Below are the code and all the weights of a small trained network. Each question names an input and a target symbol and asks about switching units off, where a switched-off unit gives its printed mean instead of its output.

import numpy as np


def w(rows, s, z=0):
    codes = np.array(rows[::2]) - 128.0
    scale = np.full(codes.shape[1], s)
    scale[-1] = z or s
    return codes * scale


def f(y):
    return np.maximum(y, 0)


def softmax(a):
    e = np.exp(a - a.max(-1, keepdims=True))
    return e / e.sum(-1, keepdims=True)


def log_softmax(a):
    a = a - a.max(-1, keepdims=True)
    return a - np.log(np.exp(a).sum(-1, keepdims=True))


def net(x, mask):
    ids = ['ΓΘΛΠαβδεμξτφ'.index(c) for c in x.split()]
    T = len(ids)
    res = E[ids] + P[:T]
    r = res
    for j in range(2):
        rows = slice(4 * j, 4 * j + 4)
        q, k, v = (r @ M[0][rows].T for M in (Q, K, V))
        z = softmax(np.where(np.tri(T) > 0, q @ k.T / 4**0.5, -1e9)) @ v
        o = O[0][rows]
        res = res + np.where(mask[j], z, o[:, -1]) @ o[:, :-1]
    y = f(res @ A[0][:, :-1].T + A[0][:, -1])
    res = res + np.where(mask[2:14], y, B[0][:, -1]) @ B[0][:, :-1]
    return log_softmax(res[-1] @ U[:, :-1].T + U[:, -1])


Q, K, V, O, A, B = {}, {}, {}, {}, {}, {}
E = w([
[134,130,99,130,74,97,88,165,43,185,103],'Γ',
[221,66,106,116,96,140,102,119,109,143,160],'Θ',
[67,37,85,185,166,193,152,97,96,139,183],'Λ',
[135,154,105,179,91,99,162,162,142,161,84],'Π',
[148,108,171,93,138,151,95,113,126,111,127],'α',
[179,91,116,94,26,130,103,149,175,181,116],'β',
[197,136,129,134,164,124,131,78,26,210,93],'δ',
[179,159,91,128,173,120,85,192,173,111,162],'ε',
[96,190,191,59,120,183,152,87,83,135,153],'μ',
[138,133,196,110,95,188,131,98,135,109,7],'ξ',
[206,122,164,140,94,72,213,165,84,79,172],'τ',
[187,182,117,117,86,179,101,114,100,39,108],'φ',
],0.021)
P = w([
[92,130,118,75,109,148,116,202,55,130,62],'0',
[93,160,142,136,123,126,101,151,79,148,98],'1',
[101,165,152,141,123,147,111,145,110,141,116],'2',
[113,172,165,169,117,162,109,133,120,151,128],'3',
[120,190,175,193,123,172,107,119,141,158,149],'4',
[121,182,178,215,115,178,102,113,158,164,149],'5',
[123,170,191,246,93,173,89,118,175,161,151],'6',
],0.012)
Q[0] = w([
[222,186,209,109,92,156,63,154,161,107,103],'head 1',
[13,56,66,20,173,45,251,136,249,22,142],'head 1',
[92,88,40,142,156,122,78,154,152,73,154],'head 1',
[188,184,141,185,106,99,141,139,127,134,95],'head 1',
[114,103,101,121,154,75,132,119,120,154,116],'head 2',
[148,116,124,112,150,141,177,119,121,86,111],'head 2',
[123,121,134,76,163,179,144,175,124,145,143],'head 2',
[114,115,99,53,144,81,192,92,216,108,128],'head 2',
],0.012)
K[0] = w([
[55,62,80,140,125,155,112,103,136,92,157],'head 1',
[149,160,102,31,161,23,83,169,10,157,41],'head 1',
[193,163,70,102,163,124,118,106,150,141,107],'head 1',
[70,93,75,174,111,91,163,141,156,67,129],'head 1',
[136,96,91,82,128,117,119,120,145,175,131],'head 2',
[127,113,67,113,122,131,121,156,98,89,127],'head 2',
[88,146,139,110,115,115,173,163,140,108,95],'head 2',
[81,66,27,56,165,72,116,131,28,159,69],'head 2',
],0.011)
V[0] = w([
[77,171,63,164,127,113,162,156,129,124,117],'head 1',
[172,70,71,141,132,167,83,117,125,137,161],'head 1',
[129,108,116,126,228,128,90,114,86,123,110],'head 1',
[3,124,143,110,57,127,105,147,89,157,154],'head 1',
[158,194,50,175,100,186,94,149,83,77,110],'head 2',
[129,150,151,98,127,161,131,98,128,115,63],'head 2',
[73,189,141,49,135,100,124,225,129,50,206],'head 2',
[98,142,100,99,148,114,63,161,203,166,112],'head 2',
],0.011)
O[0] = w([
[94,129,81,254,151,215,186,203,146,125,73,105],'head 1',
[99,33,48,97,120,113,101,77,63,145,170,140],'head 1',
[157,125,167,177,234,158,67,159,105,99,179,104],'head 1',
[71,66,157,113,91,190,185,84,201,160,166,158],'head 1',
[105,168,126,108,39,224,65,150,87,18,125,251],'head 2',
[13,211,166,118,116,121,100,165,164,161,84,193],'head 2',
[166,114,123,224,39,111,117,80,195,87,187,131],'head 2',
[55,98,66,161,176,166,2,103,179,150,46,85],'head 2',
],0.008,0.013)
A[0] = w([
[179,175,197,103,148,51,122,159,63,144,118,73],'neuron 1',
[141,160,86,131,118,127,54,185,145,90,119,85],'neuron 2',
[84,97,111,224,149,132,149,61,51,79,121,143],'neuron 3',
[140,56,77,107,146,136,60,96,86,108,221,75],'neuron 4',
[158,227,168,96,91,118,118,136,133,123,96,225],'neuron 5',
[133,119,145,214,144,94,118,118,127,216,176,196],'neuron 6',
[147,117,151,106,128,134,57,62,101,153,176,252],'neuron 7',
[2,119,113,185,187,74,92,90,166,202,165,95],'neuron 8',
[228,138,118,165,107,128,108,158,109,117,168,79],'neuron 9',
[103,152,193,48,127,128,158,224,140,189,99,89],'neuron 10',
[177,151,48,181,77,75,101,163,146,142,83,157],'neuron 11',
[98,64,116,145,232,153,107,137,129,175,86,151],'neuron 12',
],0.0092,0.0026)
B[0] = w([
[96,133,93,166,91,134,104,119,172,49,106,172],'neuron 1',
[93,118,187,100,169,116,127,67,127,195,139,188],'neuron 2',
[158,171,142,129,136,131,97,235,168,185,111,151],'neuron 3',
[198,108,163,211,114,140,142,94,73,169,73,172],'neuron 4',
[168,112,124,132,178,108,147,176,134,192,41,250],'neuron 5',
[110,163,204,123,156,83,167,108,229,99,176,139],'neuron 6',
[33,72,116,61,160,48,124,138,148,97,161,181],'neuron 7',
[179,62,112,51,190,187,124,70,129,57,2,140],'neuron 8',
[99,138,86,96,100,100,93,146,147,125,149,175],'neuron 9',
[156,123,126,188,136,166,125,44,137,96,198,195],'neuron 10',
[147,135,73,118,224,131,165,143,120,120,206,162],'neuron 11',
[241,210,63,69,107,69,110,129,108,102,145,140],'neuron 12',
],0.0081,0.025)
U = w([
[71,116,127,186,80,170,73,162,94,74,198,149],'Γ',
[134,128,144,175,124,3,124,56,17,153,121,92],'Θ',
[178,31,176,78,246,89,177,204,135,112,99,80],'Λ',
[132,92,88,173,213,92,249,188,37,241,89,205],'Π',
[42,39,222,86,212,32,108,208,224,50,134,249],'α',
[164,91,42,28,127,87,164,91,169,239,106,127],'β',
[154,165,77,94,189,151,130,69,94,39,178,107],'δ',
[205,173,119,96,239,72,72,155,125,206,219,168],'ε',
[172,152,227,135,144,89,164,108,135,180,229,143],'μ',
[213,102,137,224,139,96,43,72,161,119,43,1],'ξ',
[178,160,126,146,125,31,145,171,134,108,141,135],'τ',
[128,184,124,48,135,96,108,224,69,189,111,85],'φ',
],0.0051,0.003)

Each question gives the input, a string of symbols that net reads in full, and the target symbol t.
The units are the heads (4 rows each of Q, K, V and O) and the neurons (one row each of A and B). Each row of codes is followed by its name. A weight is (code - 128) times the scale printed after its matrix; where a second scale follows, it is the last column's (O, A, B and U).
mask holds one flag per unit, heads first, then neurons. A switched-off unit (its flag False) gives its mean, the last column of its rows in O or B, instead of its output. The means were averaged over made-up inputs and are rounded, as every weight is.
A unit's drop is (log p(t) with every unit on - log p(t) with that unit switched off) / (log p(t) with every unit on - log p(t) with every unit switched off).
The circuit of an input: a set's keep is (log p(t) with only the set's units on - log p(t) with every unit switched off) / (log p(t) with every unit on - log p(t) with every unit switched off). Starting from the 12 units with the biggest drops (on a tie, the unit counted first), units are removed one at a time, each time the one whose removal leaves the highest keep (on an exact tie, the one counted first), for as long as the keep stays at least 0.8.
circuit, biggest first: the units of the circuit, biggest drop first
unit that matters most: the unit with the biggest drop
k most important neurons: the k neurons with the biggest drops, biggest first
heads that matter: for each layer, one digit per head in row order, 1 if its drop is at least 0.15 and else 0, layers parted by /
input α Λ φ Π Γ, target Γ: circuit, biggest first	neuron 5; head 1
input ξ ε ε ε, target ε: circuit, biggest first	head 1; neuron 11; neuron 2
input Γ β Θ δ, target Θ: 2 most important neurons	neuron 4; neuron 5
input β ξ ξ τ μ δ, target μ: circuit, biggest first	head 2; neuron 6
input Π ξ φ β τ, target τ: circuit, biggest first	head 2; head 1; neuron 1
input Λ τ φ, target Γ: circuit, biggest first	head 1; head 2
input μ α α α Γ Λ, target Λ: circuit, biggest first	neuron 8; head 2
input Λ α φ β ξ Γ, target δ: heads that matter	11
input δ ε ξ ε, target ε: circuit, biggest first	head 1; neuron 2; neuron 11
input Θ β Θ Γ Λ ξ Π, target δ: 4 most important neurons	neuron 5; neuron 8; neuron 10; neuron 12
input Π Λ α, target Λ: 2 most important neurons	neuron 8; neuron 10
input α ξ ξ δ, target ξ: unit that matters most	neuron 10
input Λ φ β τ, target Γ: heads that matter	10
input Λ μ δ, target α: heads that matter	01
input φ φ α μ ε β Λ, target ξ: circuit, biggest first	head 2; neuron 8
input Θ Π α Π τ Γ δ, target τ: circuit, biggest first	head 2; head 1; neuron 1; neuron 9
input α τ Θ τ Λ, target μ: 2 most important neurons	neuron 5; neuron 6
input μ Λ τ β, target μ: circuit, biggest first	head 2; head 1; neuron 5
input φ φ α ε ξ Γ, target ξ: 2 most important neurons	neuron 10; neuron 1
input Λ τ α Θ α, target Λ: heads that matter	11
input ξ τ Γ α, target α: circuit, biggest first	neuron 7; head 1
input β τ δ ξ, target ξ: circuit, biggest first	neuron 10; head 1; neuron 5; neuron 7
input ξ μ τ Γ, target τ: unit that matters most	head 2
